Below is a small trained network, with its code and all its weights. Each question gives an input and a class and asks what happens when units are switched off, that is, made to give their printed mean instead of their output.

import numpy as np


def w(rows, s, z=0):
    codes = np.array(rows[::2]) - 128.0
    scale = np.full(codes.shape[1], s)
    scale[-1] = z or s
    return codes * scale


def norm(h):
    return h / np.sqrt((h * h).mean(-1, keepdims=True) + 1e-5)


def f(y):
    return np.maximum(y, 0)


def log_softmax(a):
    a = a - a.max(-1, keepdims=True)
    return a - np.log(np.exp(a).sum(-1, keepdims=True))


def net(x, mask):
    res = np.array(x, float).reshape(1, 5) / 4 @ E
    u = 0
    for l in range(2):
        y = f(norm(res) @ A[l][:, :-1].T + A[l][:, -1])
        res = res + np.where(mask[u : u + 6], y, B[l][:, -1]) @ B[l][:, :-1]
        u += 6
    return log_softmax(norm(res)[-1] @ U[:, :-1].T + U[:, -1])


A, B = {}, {}
E = w([
[98,110,181,57,30,138,160,120,19,164],'x0',
[59,110,212,142,157,199,29,231,47,211],'x1',
[16,183,82,211,125,98,118,115,71,121],'x2',
[101,242,169,239,135,89,2,218,144,170],'x3',
[169,170,163,33,151,195,221,190,169,112],'x4',
],0.0068)
A[0] = w([
[126,81,103,36,133,115,217,67,38,115,2],'0.n1',
[175,211,117,130,198,203,217,226,253,130,74],'0.n2',
[168,30,136,2,170,207,157,70,213,78,144],'0.n3',
[92,130,116,72,210,185,154,93,70,179,9],'0.n4',
[112,187,206,144,49,120,107,186,78,171,103],'0.n5',
[160,79,184,8,117,145,150,119,143,109,27],'0.n6',
],0.0064,0.0035)
B[0] = w([
[114,193,163,193,101,73,167,90,97,103,192],'0.n1',
[181,191,177,1,122,134,69,101,121,154,212],'0.n2',
[179,113,112,54,175,135,32,131,102,173,254],'0.n3',
[112,143,80,97,135,205,179,134,97,176,148],'0.n4',
[194,144,111,60,192,112,187,165,142,79,197],'0.n5',
[184,102,152,133,84,52,64,155,171,155,187],'0.n6',
],0.0098,0.0083)
A[1] = w([
[129,93,108,91,34,151,224,82,78,145,4],'1.n1',
[115,236,179,146,131,81,58,227,197,73,121],'1.n2',
[163,91,156,144,81,2,172,72,42,153,164],'1.n3',
[148,197,94,180,230,61,9,166,217,161,123],'1.n4',
[93,164,89,131,77,89,161,38,129,77,37],'1.n5',
[172,100,219,205,221,121,108,187,152,160,87],'1.n6',
],0.0067,0.0028)
B[1] = w([
[81,157,145,201,150,72,118,139,198,136,153],'1.n1',
[149,115,170,129,79,86,118,68,140,192,219],'1.n2',
[141,187,188,91,132,165,99,124,161,179,203],'1.n3',
[111,104,128,203,92,240,181,104,136,84,254],'1.n4',
[89,99,175,249,69,201,134,139,125,120,165],'1.n5',
[89,152,93,173,108,60,156,78,176,97,173],'1.n6',
],0.011,0.0093)
U = w([
[169,38,27,88,158,135,117,99,129,82,28],'0',
[77,124,101,82,197,132,179,224,60,91,3],'1',
[98,147,160,227,89,153,164,103,140,115,165],'2',
[198,173,177,5,114,107,118,117,116,145,253],'3',
],0.013,0.0031)

Each question gives the input, the list of numbers given to net, and the class t.
The units are the neurons (one row each of A and B). Each row of codes is followed by its name. A weight is (code - 128) times the scale printed after its matrix; where a second scale follows, it is the last column's (A, B and U).
mask holds one flag per neuron, layer by layer. A switched-off neuron (its flag False) gives its mean, the last column of its row in B, instead of its output. The means were averaged over made-up inputs and are rounded, as every weight is.
A unit's drop is (log p(t) with every unit on - log p(t) with that unit switched off) / (log p(t) with every unit on - log p(t) with every unit switched off).
The circuit of an input: a set's keep is (log p(t) with only the set's units on - log p(t) with every unit switched off) / (log p(t) with every unit on - log p(t) with every unit switched off). Starting from all 12 units, units are removed one at a time, each time the one whose removal leaves the highest keep (on an exact tie, the one counted first), for as long as the keep stays at least 0.8.
circuit, biggest first: the units of the circuit, biggest drop first
most important unit: the unit with the biggest drop
top k neurons: the k neurons with the biggest drops, biggest first
top k neurons in layer l: the k neurons of layer l with the biggest drops, biggest first
drop of u: that unit's drop, to one decimal
input [1,-7,7,-8,-2], class 2: most important unit => 1.n5
input [8,7,6,-3,-4], class 1: circuit, biggest first => (1.n2; 0.n2; 0.n5)
input [4,5,-2,6,-2], class 2: top 2 neurons => (0.n2; 1.n6)
input [-1,4,2,-7,-5], class 2: top 4 neurons => (0.n1; 0.n2; 1.n1; 0.n6)
input [7,6,7,-4,-2], class 1: circuit, biggest first => (1.n2; 0.n5; 0.n2)
input [-1,8,-2,8,3], class 2: top 2 neurons in layer 1 => (1.n4; 1.n6)
input [-3,5,-1,-6,-7], class 0: top 2 neurons in layer 0 => (0.n2; 0.n1)
input [1,8,0,2,-2], class 2: top 2 neurons in layer 0 => (0.n2; 0.n3)
input [7,8,8,1,3], class 1: drop of 0.n2 => 0.2
input [-6,-4,8,3,8], class 3: drop of 0.n2 => 4.7
input [-2,5,-6,-1,-7], class 2: drop of 0.n3 => 0.2
